Here is a tiny trained network, its code and every weight. The questions are about switching its units off for an input and a class, where a switched-off unit gives its printed mean instead of its output.

import numpy as np


def w(rows, s, z=0):
    codes = np.array(rows[::2]) - 128.0
    scale = np.full(codes.shape[1], s)
    scale[-1] = z or s
    return codes * scale


def f(y):
    return y / 2 * (1 + np.tanh(0.7978845608 * (y + 0.044715 * y**3)))


def log_softmax(a):
    a = a - a.max(-1, keepdims=True)
    return a - np.log(np.exp(a).sum(-1, keepdims=True))


def net(x, mask):
    res = np.array(x, float).reshape(1, 6) / 4 @ E
    y = f(res @ A[0][:, :-1].T + A[0][:, -1])
    res = res + np.where(mask, y, B[0][:, -1]) @ B[0][:, :-1]
    return log_softmax(res[-1] @ U[:, :-1].T + U[:, -1])


A, B = {}, {}
E = w([
[200,27,150,174,122,105,213],'x0',
[135,113,128,135,114,135,107],'x1',
[89,72,111,109,208,23,66],'x2',
[46,131,217,245,137,135,124],'x3',
[143,107,127,141,99,134,91],'x4',
[86,95,99,125,113,136,149],'x5',
],0.011)
A[0] = w([
[37,143,166,167,175,70,49,119],'neuron 1',
[40,140,126,90,156,96,65,102],'neuron 2',
[137,59,122,89,178,8,105,11],'neuron 3',
[89,191,100,71,126,196,72,214],'neuron 4',
[146,70,92,120,187,23,103,173],'neuron 5',
[154,144,46,57,133,98,106,96],'neuron 6',
[62,133,103,144,162,89,49,111],'neuron 7',
[74,215,107,36,81,187,78,61],'neuron 8',
[129,161,83,77,132,155,89,132],'neuron 9',
[148,145,51,57,125,84,107,244],'neuron 10',
[82,122,140,170,125,165,146,96],'neuron 11',
[178,136,62,78,132,121,136,83],'neuron 12',
[90,144,168,247,113,133,149,101],'neuron 13',
[220,119,93,120,84,156,198,150],'neuron 14',
[123,160,132,142,120,206,142,62],'neuron 15',
],0.011,0.012)
B[0] = w([
[173,136,23,109,146,137,78,212],'neuron 1',
[138,125,87,130,157,115,83,188],'neuron 2',
[180,108,248,130,117,185,170,167],'neuron 3',
[86,168,148,206,84,101,115,250],'neuron 4',
[60,188,166,215,79,98,91,213],'neuron 5',
[113,187,177,154,106,104,113,189],'neuron 6',
[144,132,93,81,162,114,104,185],'neuron 7',
[126,89,219,98,99,178,163,210],'neuron 8',
[115,148,151,151,99,136,126,184],'neuron 9',
[165,78,176,98,159,177,177,253],'neuron 10',
[147,117,133,158,124,110,176,155],'neuron 11',
[121,190,95,113,149,81,115,175],'neuron 12',
[105,133,202,146,118,135,123,205],'neuron 13',
[177,104,65,82,157,136,112,234],'neuron 14',
[72,171,127,166,102,115,142,150],'neuron 15',
],0.011,0.015)
U = w([
[126,101,182,140,128,165,177,231],'0',
[52,168,139,175,104,64,123,1],'1',
[146,120,7,104,173,124,125,199],'2',
],0.014,0.0011)

Each question gives the input, the list of numbers given to net, and the class t.
The units are the neurons (one row each of A and B). Each row of codes is followed by its name. A weight is (code - 128) times the scale printed after its matrix; where a second scale follows, it is the last column's (A, B and U).
mask holds one flag per neuron, in row order. A switched-off neuron (its flag False) gives its mean, the last column of its row in B, instead of its output. The means were averaged over made-up inputs and are rounded, as every weight is.
A unit's drop is (log p(t) with every unit on - log p(t) with that unit switched off) / (log p(t) with every unit on - log p(t) with every unit switched off).
The circuit of an input: a set's keep is (log p(t) with only the set's units on - log p(t) with every unit switched off) / (log p(t) with every unit on - log p(t) with every unit switched off). Starting from the 12 units with the biggest drops (on a tie, the unit counted first), units are removed one at a time, each time the one whose removal leaves the highest keep (on an exact tie, the one counted first), for as long as the keep stays at least 0.8.
circuit, biggest first: the units of the circuit, biggest drop first
most important unit: the unit with the biggest drop
k most important neurons: the k neurons with the biggest drops, biggest first
drop of u: that unit's drop, to one decimal
input [6,-3,-1,-8,6,5], class 2: most important unit	neuron 14
input [2,-8,2,-8,3,-2], class 0: 2 most important neurons	[neuron 10; neuron 3]
input [8,8,5,-8,-7,2], class 0: 2 most important neurons	[neuron 3; neuron 10]
input [-6,1,0,-5,-1,5], class 0: 3 most important neurons	[neuron 10; neuron 8; neuron 5]
input [3,6,1,2,4,-5], class 1: 2 most important neurons	[neuron 10; neuron 8]
input [-7,8,0,-1,8,0], class 0: 2 most important neurons	[neuron 8; neuron 5]
input [1,-2,5,-6,-5,-2], class 0: 3 most important neurons	[neuron 10; neuron 3; neuron 4]
input [-5,1,0,0,-1,8], class 0: 2 most important neurons	[neuron 5; neuron 8]
input [7,5,8,-7,3,2], class 0: 2 most important neurons	[neuron 3; neuron 10]
input [-4,-3,1,1,4,0], class 2: 3 most important neurons	[neuron 5; neuron 1; neuron 13]
input [8,7,4,3,-8,4], class 1: 2 most important neurons	[neuron 5; neuron 10]
input [-7,1,-4,-8,8,8], class 0: 2 most important neurons	[neuron 8; neuron 10]
input [-6,-5,8,-8,-4,8], class 1: 4 most important neurons	[neuron 5; neuron 6; neuron 4; neuron 12]
input [5,4,7,-5,-3,7], class 0: circuit, biggest first	[neuron 3]
input [3,3,8,-3,-3,4], class 0: 3 most important neurons	[neuron 3; neuron 10; neuron 4]
input [-6,1,0,-4,-6,4], class 0: 3 most important neurons	[neuron 10; neuron 8; neuron 5]
input [-5,4,5,1,0,-4], class 2: drop of neuron 1	1.1
input [-2,5,6,8,8,0], class 2: drop of neuron 1	0.8
input [0,-7,5,3,4,-6], class 2: drop of neuron 1	0.8
input [-4,3,4,8,-3,-2], class 2: circuit, biggest first	[neuron 1]
input [6,-7,-7,-5,8,8], class 2: drop of neuron 15	0.0
